Here is a tiny trained network, its code and every weight. The questions are about switching its units off for an input and a target symbol, where a switched-off unit gives its printed mean instead of its output.

import numpy as np


def w(rows, s, z=0):
    codes = np.array(rows[::2]) - 128.0
    scale = np.full(codes.shape[1], s)
    scale[-1] = z or s
    return codes * scale


def f(y):
    return np.maximum(y, 0)


def softmax(a):
    e = np.exp(a - a.max(-1, keepdims=True))
    return e / e.sum(-1, keepdims=True)


def log_softmax(a):
    a = a - a.max(-1, keepdims=True)
    return a - np.log(np.exp(a).sum(-1, keepdims=True))


def net(x, mask):
    ids = ['δεζλμξπφ'.index(c) for c in x.split()]
    T = len(ids)
    res = E[ids] + P[:T]
    u = 0
    for l in range(2):
        r = res
        for j in range(3):
            rows = slice(4 * j, 4 * j + 4)
            q, k, v = (r @ M[l][rows].T for M in (Q, K, V))
            z = softmax(np.where(np.tri(T) > 0, q @ k.T / 4**0.5, -1e9)) @ v
            o = O[l][rows]
            res = res + np.where(mask[u + j], z, o[:, -1]) @ o[:, :-1]
        u += 3
        y = f(res @ A[l][:, :-1].T + A[l][:, -1])
        res = res + np.where(mask[u : u + 12], y, B[l][:, -1]) @ B[l][:, :-1]
        u += 12
    return log_softmax(res[-1] @ U[:, :-1].T + U[:, -1])


Q, K, V, O, A, B = {}, {}, {}, {}, {}, {}
E = w([
[131,163,129,48],'δ',
[224,100,84,87],'ε',
[195,118,92,75],'ζ',
[188,135,119,77],'λ',
[50,171,2,194],'μ',
[247,80,72,104],'ξ',
[141,146,93,39],'π',
[224,115,108,90],'φ',
],0.0054)
P = w([
[215,83,137,134],'0',
[126,2,150,74],'1',
[147,61,239,203],'2',
[137,103,122,61],'3',
[181,185,185,218],'4',
[157,183,104,75],'5',
[197,241,152,220],'6',
[156,207,103,103],'7',
],0.0059)
Q[0] = w([
[109,122,133,145],'L0H1',
[127,128,125,131],'L0H1',
[149,125,99,130],'L0H1',
[138,120,101,142],'L0H1',
[120,118,143,134],'L0H2',
[101,122,136,136],'L0H2',
[128,110,120,139],'L0H2',
[132,138,107,125],'L0H2',
[46,71,123,113],'L0H3',
[188,225,102,174],'L0H3',
[132,176,252,251],'L0H3',
[173,214,87,161],'L0H3',
],0.035)
K[0] = w([
[111,114,154,124],'L0H1',
[122,125,125,128],'L0H1',
[113,127,95,138],'L0H1',
[103,119,108,137],'L0H1',
[139,141,140,121],'L0H2',
[141,155,136,119],'L0H2',
[154,133,125,132],'L0H2',
[121,121,107,137],'L0H2',
[93,73,201,124],'L0H3',
[157,205,80,82],'L0H3',
[67,46,22,4],'L0H3',
[159,210,105,92],'L0H3',
],0.033)
V[0] = w([
[215,114,164,84],'L0H1',
[174,132,146,30],'L0H1',
[128,127,127,145],'L0H1',
[122,125,125,163],'L0H1',
[167,157,153,102],'L0H2',
[77,204,2,254],'L0H2',
[153,174,119,135],'L0H2',
[95,49,152,105],'L0H2',
[77,198,150,77],'L0H3',
[207,96,169,151],'L0H3',
[138,158,169,84],'L0H3',
[121,57,60,122],'L0H3',
],0.011)
O[0] = w([
[167,101,81,144,250],'L0H1',
[149,104,79,116,214],'L0H1',
[128,130,133,132,123],'L0H1',
[126,133,141,135,110],'L0H1',
[131,135,100,101,152],'L0H2',
[150,162,251,138,3],'L0H2',
[136,144,131,104,122],'L0H2',
[113,100,111,163,152],'L0H2',
[89,70,145,112,44],'L0H3',
[165,136,127,181,223],'L0H3',
[131,76,129,152,129],'L0H3',
[157,158,76,90,163],'L0H3',
],0.017,0.0025)
A[0] = w([
[171,94,128,170,137],'L0N1',
[106,128,62,122,2],'L0N2',
[51,145,127,199,90],'L0N3',
[107,87,182,69,40],'L0N4',
[127,149,198,138,80],'L0N5',
[104,117,100,155,219],'L0N6',
[163,72,157,137,106],'L0N7',
[211,111,162,9,149],'L0N8',
[97,172,70,140,172],'L0N9',
[13,133,95,149,110],'L0N10',
[54,88,149,155,8],'L0N11',
[114,79,61,128,102],'L0N12',
],0.012,0.0044)
B[0] = w([
[97,174,152,150,189],'L0N1',
[218,90,160,122,199],'L0N2',
[114,76,51,119,140],'L0N3',
[132,74,226,85,130],'L0N4',
[125,159,114,31,148],'L0N5',
[130,198,102,110,197],'L0N6',
[158,89,107,100,135],'L0N7',
[250,90,104,93,167],'L0N8',
[147,155,196,163,215],'L0N9',
[96,132,208,65,139],'L0N10',
[119,120,15,113,129],'L0N11',
[78,113,57,72,252],'L0N12',
],0.021,0.011)
Q[1] = w([
[106,147,138,110],'L1H1',
[161,205,153,144],'L1H1',
[151,142,178,182],'L1H1',
[122,138,135,89],'L1H1',
[99,139,184,84],'L1H2',
[123,113,136,191],'L1H2',
[178,73,135,204],'L1H2',
[99,153,138,90],'L1H2',
[230,125,112,5],'L1H3',
[102,109,182,103],'L1H3',
[65,127,141,185],'L1H3',
[55,135,85,161],'L1H3',
],0.017)
K[1] = w([
[112,117,153,103],'L1H1',
[148,82,145,137],'L1H1',
[150,127,75,119],'L1H1',
[132,141,179,116],'L1H1',
[100,195,123,90],'L1H2',
[179,116,137,127],'L1H2',
[153,38,156,112],'L1H2',
[114,183,115,126],'L1H2',
[5,196,131,142],'L1H3',
[165,115,121,72],'L1H3',
[200,78,128,108],'L1H3',
[123,58,145,143],'L1H3',
],0.02)
V[1] = w([
[116,154,147,118],'L1H1',
[168,71,150,132],'L1H1',
[160,154,147,162],'L1H1',
[81,255,158,117],'L1H1',
[174,99,141,119],'L1H2',
[166,105,147,112],'L1H2',
[154,109,119,142],'L1H2',
[88,149,109,142],'L1H2',
[172,79,129,133],'L1H3',
[48,193,92,142],'L1H3',
[154,100,118,143],'L1H3',
[117,131,126,123],'L1H3',
],0.0088)
O[1] = w([
[125,96,126,146,66],'L1H1',
[129,179,143,146,107],'L1H1',
[154,122,106,154,65],'L1H1',
[126,2,100,170,10],'L1H1',
[123,163,169,104,252],'L1H2',
[125,168,160,108,225],'L1H2',
[121,123,156,113,197],'L1H2',
[133,84,93,151,27],'L1H2',
[110,161,141,82,88],'L1H3',
[143,35,105,210,197],'L1H3',
[111,137,141,101,106],'L1H3',
[131,121,119,136,136],'L1H3',
],0.0098,0.0035)
A[1] = w([
[152,108,251,156,133],'L1N1',
[123,186,121,209,167],'L1N2',
[131,103,174,142,155],'L1N3',
[181,150,88,178,91],'L1N4',
[63,138,196,118,103],'L1N5',
[152,201,103,143,66],'L1N6',
[106,120,159,227,217],'L1N7',
[34,159,82,213,76],'L1N8',
[106,162,200,189,86],'L1N9',
[147,145,182,156,43],'L1N10',
[135,182,86,142,254],'L1N11',
[99,117,189,103,42],'L1N12',
],0.016,0.0047)
B[1] = w([
[55,157,27,139,154],'L1N1',
[89,98,218,173,166],'L1N2',
[156,116,134,99,132],'L1N3',
[100,155,147,68,191],'L1N4',
[34,165,103,101,148],'L1N5',
[143,55,120,190,254],'L1N6',
[169,167,150,49,136],'L1N7',
[127,172,50,253,141],'L1N8',
[194,120,51,33,156],'L1N9',
[182,151,188,121,154],'L1N10',
[120,189,136,132,240],'L1N11',
[177,96,160,107,140],'L1N12',
],0.028,0.025)
U = w([
[209,192,89,130,121],'δ',
[93,4,161,115,248],'ε',
[73,25,70,179,98],'ζ',
[251,105,179,1,133],'λ',
[70,115,153,166,92],'μ',
[99,78,203,134,142],'ξ',
[102,217,180,66,142],'π',
[207,133,239,83,65],'φ',
],0.005,0.011)

Each question gives the input, a string of symbols that net reads in full, and the target symbol t.
The units are the heads (4 rows each of Q, K, V and O) and the neurons (one row each of A and B). Each row of codes is followed by its name. A weight is (code - 128) times the scale printed after its matrix; where a second scale follows, it is the last column's (O, A, B and U).
mask holds one flag per unit, layer by layer, with each layer's heads first. A switched-off unit (its flag False) gives its mean, the last column of its rows in O or B, instead of its output. The means were averaged over made-up inputs and are rounded, as every weight is.
A unit's drop is (log p(t) with every unit on - log p(t) with that unit switched off) / (log p(t) with every unit on - log p(t) with every unit switched off).
The circuit of an input: a set's keep is (log p(t) with only the set's units on - log p(t) with every unit switched off) / (log p(t) with every unit on - log p(t) with every unit switched off). Starting from the 12 units with the biggest drops (on a tie, the unit counted first), units are removed one at a time, each time the one whose removal leaves the highest keep (on an exact tie, the one counted first), for as long as the keep stays at least 0.8.
units of the circuit, in order: the units of the circuit, biggest drop first
most important unit: the unit with the biggest drop
k most important neurons: the k neurons with the biggest drops, biggest first
top k neurons in layer l: the k neurons of layer l with the biggest drops, biggest first
heads that matter: for each layer, one digit per head in row order, 1 if its drop is at least 0.15 and else 0, layers parted by /
input δ μ μ ζ μ ε λ, target ξ: most important unit : L0N5
input δ μ δ φ μ μ π, target λ: 2 most important neurons : L1N6, L0N9
input ξ ζ ζ μ ξ, target λ: units of the circuit, in order : L0H3, L0N8, L1N1
input ξ ξ μ δ δ ε π, target ξ: 3 most important neurons : L0N2, L0N12, L1N2
input μ ε ε, target ξ: heads that matter : 011 / 100
input μ ε π λ, target ε: units of the circuit, in order : L1H1, L1N11, L0H2
input δ μ φ π ξ ζ ζ, target π: units of the circuit, in order : L0H3, L1N6, L0N2, L1H1
input μ λ δ δ, target ζ: heads that matter : 111 / 100
input δ μ λ, target λ: units of the circuit, in order : L0H3, L0N8, L1N1
input μ μ ε μ φ ε δ, target ξ: units of the circuit, in order : L0N12, L0N8, L1N2
input φ π ζ, target δ: units of the circuit, in order : L1N2, L1N4
input λ ε μ μ φ λ μ λ, target λ: top 3 neurons in layer 1 : L1N6, L1N11, L1N2
input ε λ ξ δ μ μ ε μ, target ξ: top 4 neurons in layer 0 : L0N12, L0N2, L0N5, L0N9
input μ μ ζ, target δ: heads that matter : 011 / 010
input μ π μ δ, target δ: top 3 neurons in layer 0 : L0N12, L0N6, L0N5
input ξ μ φ φ, target μ: most important unit : L0H3
input μ ε ε φ, target ξ: 4 most important neurons : L1N6, L1N2, L0N2, L0N5
input ξ ξ ξ φ μ, target μ: heads that matter : 110 / 000
input λ μ ζ ξ, target π: 2 most important neurons : L1N6, L1N4
input δ ε δ δ μ ζ, target λ: 3 most important neurons : L1N6, L0N8, L1N11
input ζ ξ ξ ζ δ δ ε μ, target ξ: top 3 neurons in layer 0 : L0N2, L0N9, L0N12
input δ φ μ δ φ ξ π ξ, target ε: most important unit : L0H3
input δ ξ ζ μ δ λ, target ζ: heads that matter : 001 / 100
input δ δ μ, target ζ: heads that matter : 010 / 111
input μ δ μ φ ε δ ξ μ, target φ: 3 most important neurons : L0N12, L1N2, L0N5
input λ μ ξ ε, target φ: heads that matter : 001 / 010
